Each row has a name. After each piece below comes the name of the row it's from, unless a question asks for something else. Each question is about the rows just above it. Places in a row count from 1.

zerov: |  50 | 109 | 213 | 128 |  57 | 150 | 143 |  93 | 150 |
tate: | 150 | 121 |  83 | 113 | 122 | 200 | 160 |  91 | 106 |
kabu: |  50 | 109 | 128 |  57 | 213 | 200 |  21 |  34 | 147 |
Row and place where |  57 | 213 | 200 |  21 |  34 | starts:	kabu, 4
Row and place where |  50 | 109 | 128 |  57 | 213 | starts:	kabu, 1
Row and place where | 113 | 122 | 200 | 160 |  91 | 106 | starts:	tate, 4
Where does |  50 | 109 | 213 | 128 | start? Give its row and place.	zerov, 1
Row and place where | 121 |  83 | 113 | 122 | 200 | 160 | starts:	tate, 2
Where does | 109 | 128 |  57 | 213 | 200 |  21 |  34 | 147 | start? Give its row and place.	kabu, 2

kobap: | 245 | 118 |  79 |  66 |  30 |  63 | 215 | 166 |  20 | 240 |  97 | 112 | 124 | 221 |   7 |
mimar: | 232 |  79 |  20 |  30 | 118 | 166 |  66 | 215 |  63 | 240 | 166 | 114 | 111 | 221 |   7 |
kat: | 203 |  63 |  97 |  99 | 187 |  58 | 120 | 106 | 153 | 105 | 204 | 102 | 153 |  93 | 213 |
q: | 232 |  79 |  20 |  30 | 118 | 166 |  66 | 215 |  63 | 240 | 166 | 114 | 111 | 221 |   7 |	mimar
Row and place where | 120 | 106 | 153 | 105 | 204 | 102 | 153 |  93 | starts:	kat, 7
Where does | 118 |  79 |  66 |  30 |  63 | 215 | 166 |  20 | 240 | start? Give its row and place.	kobap, 2
| 187 |  58 | 120 | 106 | 153 | 105 | 204 | 102 | 153 | begins in row and place	kat, 5
Row and place where |  30 | 118 | starts:	mimar, 4

rira: | 113 | 114 | 153 | 124 | 107 | 151 | 179 | 113 |  98 | 113 | 114 | 153 | 126 | 107 | 151 | 180 |
geg: |  63 | 146 |  55 |  64 | 136 | 162 | 179 | 113 |  98 | 113 | 114 | 153 | 126 | 107 | 151 | 180 |
zada: | 129 | 158 | 123 | 209 | 173 | 137 | 136 | 166 | 114 | 117 | 143 | 219 | 106 | 189 | 117 |  69 |
dig: |  63 | 146 |  55 |  64 | 136 | 162 | 179 | 113 |  38 | 175 | 170 |  87 | 182 | 177 | 119 | 131 |
q: |  63 | 146 |  55 |  64 | 136 | 162 | 179 | 113 |  98 | 113 | 114 | 153 | 126 | 107 | 151 | 180 |	geg
Which row holds | 113 | 114 | 153 | 124 | 107 | 151 | 179 | 113 |  98 | 113 | 114 | 153 | 126 | 107 | 151 | 180 |?	rira
Where does | 113 | 114 | 153 | 124 | 107 | start? Give its row and place.	rira, 1

nonod: |  83 |  82 | 114 |  27 | 102 |  63 | 209 | 145 | 140 |  57 | 142 | 137 | 204 | 137 | 129 | 217 |  74 |  56 |  98 | 157 | 176 | 135 | 151 | 231 | 215 | 165 | 114 |  54 | 209 | 105 |  71 |  99 |  96 | 140 |  42 | 107 |  60 |  47 |  86 | 109 |  58 | 140 | 173 | 158 | 125 |
vokod: |  57 | 143 |  95 |  15 |  93 |  75 | 190 | 137 | 142 |  74 | 157 | 187 | 132 |  54 | 150 | 145 | 100 |  93 | 124 |  86 | 106 | 170 | 133 | 221 | 221 | 149 | 142 |  52 | 197 |  64 |  56 | 121 |  67 | 117 |  72 | 130 |  67 |  64 |  68 | 100 |  48 |  92 | 186 | 184 | 112 |
tizo: | 157 |  97 | 169 | 178 | 187 | 181 | 129 | 126 | 121 | 180 | 117 |  19 | 164 | 186 | 104 | 107 | 130 |  90 | 133 |   9 | 129 | 227 | 110 |  13 |  96 | 101 |  73 |  90 |  38 | 191 | 170 |  80 | 109 | 119 | 135 | 191 |  66 | 176 | 105 | 120 | 213 | 104 |  92 | 192 | 137 |
Kugag: |  58 | 174 | 150 |  77 |  59 |  33 | 121 | 116 | 206 | 157 | 204 | 217 | 157 |  74 | 176 | 137 |  98 | 142 | 129 |  56 | 137 | 180 | 154 | 178 | 176 | 166 | 137 | 108 | 160 |  35 |  97 | 143 |  83 |  80 | 114 | 149 | 110 | 111 |  85 |  71 |  63 |  11 | 201 | 206 | 119 |
Row and place where |  83 |  80 | 114 | starts:	Kugag, 33
Row and place where | 204 | 217 | 157 |  74 | 176 | 137 |  98 | 142 | 129 |  56 | 137 | starts:	Kugag, 11
Row and place where |  56 |  98 | 157 | 176 | 135 | starts:	nonod, 18
Row and place where | 157 | 204 | 217 | 157 | starts:	Kugag, 10
| 135 | 191 |  66 | 176 | 105 | 120 | 213 | 104 |  92 | begins in row and place	tizo, 35
Row and place where | 117 |  19 | 164 | 186 | 104 | 107 | starts:	tizo, 11
Row and place where | 170 | 133 | 221 | 221 | 149 | 142 | starts:	vokod, 22

nodof: | 219 |  48 | 139 | 128 | 111 | 111 |
refi: | 137 | 128 |  76 | 111 | 128 | 111 |
mok: | 219 |  48 | 139 | 128 | 155 | 111 |
Row and place where | 128 | 111 | 111 | starts:	nodof, 4
q: | 219 |  48 | 139 | 128 | 155 | 111 |	mok
Which row holds | 219 |  48 | 139 | 128 | 111 | 111 |?	nodof

Buno: | 168 | 166 | 135 | 123 |  77 | 146 | 116 | 105 | 156 |  71 | 157 |  78 | 169 | 129 | 158 | 121 |  95 | 111 | 122 | 162 | 201 | 131 | 206 |  24 | 222 | 133 | 121 |  87 | 214 |  70 |
nid: | 206 |  22 |  91 | 139 |  73 | 135 | 161 | 105 | 172 |  81 | 156 |  91 | 203 | 135 | 158 | 129 |  83 | 143 | 158 | 160 | 193 | 128 | 150 |  24 | 167 | 160 | 115 |  73 | 206 |  93 |
kozu: | 151 | 173 | 111 | 124 |  74 | 117 | 137 |  96 | 141 |  84 | 139 |  73 | 209 |  94 | 149 | 141 | 120 | 131 | 120 | 143 | 213 | 154 | 198 |  15 | 179 | 132 | 106 |  93 | 214 |  72 |
geta: | 165 | 173 | 125 | 127 |  89 | 132 | 122 | 112 | 153 |  97 | 168 | 104 | 169 | 141 | 160 | 126 | 103 | 108 | 145 | 161 | 199 | 154 | 195 |   5 | 212 | 128 | 206 | 115 |  73 |  63 |
sadig: | 173 | 170 |  99 | 104 |  84 | 115 | 128 | 111 | 178 |  88 | 144 |  96 | 182 | 134 | 157 | 131 | 109 | 131 | 148 | 152 | 181 | 122 | 189 |  23 | 174 | 138 | 101 | 100 | 201 |  80 |
mevek: | 180 | 189 | 106 | 124 |  80 | 134 | 141 |  92 | 151 | 121 | 179 |  66 | 208 | 120 | 156 | 128 | 102 | 151 | 118 | 140 | 199 | 130 | 199 |  34 | 163 | 116 |  88 | 119 | 212 |  73 |
Tumu: | 153 | 177 | 110 | 128 |  84 | 117 | 130 | 110 | 152 |  93 | 151 |  91 | 210 | 126 | 152 | 151 |  95 | 145 | 145 | 136 | 186 | 135 | 212 |  41 | 175 | 163 | 102 |  66 | 210 |  72 |
Row and place where | 206 |  24 | starts:	Buno, 23
Where does | 115 |  73 | 206 | start? Give its row and place.	nid, 27
|  94 | 149 | begins in row and place	kozu, 14
Row and place where | 144 |  96 | 182 | starts:	sadig, 11
Row and place where | 166 | 135 | 123 |  77 | 146 | starts:	Buno, 2
Row and place where | 124 |  74 | 117 | 137 |  96 | 141 |  84 | 139 | starts:	kozu, 4

rufuv: | 187 | 145 | 111 | 100 |
giv: | 141 | 143 | 218 | 210 |
sopar: | 148 | 111 | 100 | 139 |
Zafa: | 137 | 144 | 204 | 178 |
Where does | 148 | 111 | 100 | start? Give its row and place.	sopar, 1
Where does | 145 | 111 | 100 | start? Give its row and place.	rufuv, 2
Row and place where | 187 | 145 | starts:	rufuv, 1
Where does | 144 | 204 | 178 | start? Give its row and place.	Zafa, 2

kimod: | 170 | 158 | 119 | 185 |  56 |  79 | 117 | 123 | 140 |  56 |  80 | 117 | 123 | 140 | 163 | 200 | 181 | 138 | 130 | 104 | 142 | 154 |  47 | 121 |  55 |
fimot: | 170 | 158 | 119 | 185 |  56 |  80 | 114 | 123 | 140 | 163 | 200 | 102 | 117 | 109 | 146 | 144 | 142 |  87 | 141 | 173 | 128 | 125 | 101 | 126 | 133 |
vemiz: | 112 | 166 | 224 |  98 |  99 | 170 | 158 | 119 | 185 |  56 |  80 | 117 | 123 | 140 | 163 | 200 | 181 | 138 | 130 | 172 | 142 | 154 |  47 | 121 |  55 |
Row and place where | 170 | 158 | 119 | 185 |  56 |  80 | 117 | 123 | 140 | starts:	vemiz, 6
Where does | 170 | 158 | 119 | 185 |  56 |  80 | 117 | 123 | 140 | 163 | 200 | start? Give its row and place.	vemiz, 6

biko: | 106 | 130 | 115 | 168 | 144 | 118 | 179 | 161 | 130 |  58 | 147 | 136 | 159 | 107 |  83 | 142 |  91 | 142 |  71 | 120 | 129 | 110 | 145 | 124 | 194 |  38 | 107 |  85 |
gak: | 140 | 129 | 101 | 116 |  98 | 104 |  57 | 163 | 139 | 153 | 119 | 149 | 160 |  86 | 113 | 169 |  79 | 109 |  94 |  21 |  59 | 129 | 133 | 140 | 140 | 159 |  47 |  71 |
lanu: | 109 |  95 | 119 |  92 |  63 |  62 | 199 | 121 | 156 | 104 |  91 | 138 |  10 | 160 | 144 | 107 |  88 |  89 |  80 | 101 | 122 |  96 | 122 | 132 | 132 | 160 | 170 | 126 |
Detom: | 107 |  88 |  89 |  80 | 101 | 119 |  96 | 122 | 132 |  83 | 108 | 132 | 143 | 126 |  93 | 138 | 170 | 101 |  80 | 100 |  90 | 107 | 145 | 124 |  43 | 150 | 136 |  83 |
Which row holds | 106 | 130 | 115 | 168 | 144 | 118 | 179 | 161 | 130 |  58 | 147 | 136 | 159 | 107 |  83 | 142 |  91 | 142 |  71 | 120 | 129 | 110 | 145 | 124 | 194 |  38 | 107 |  85 |?	biko
Where does | 107 |  88 |  89 |  80 | 101 | 122 |  96 | 122 | 132 | start? Give its row and place.	lanu, 16
| 142 |  71 | 120 | begins in row and place	biko, 18
|  96 | 122 | 132 |  83 | 108 | 132 | begins in row and place	Detom, 7
| 122 | 132 |  83 | begins in row and place	Detom, 8

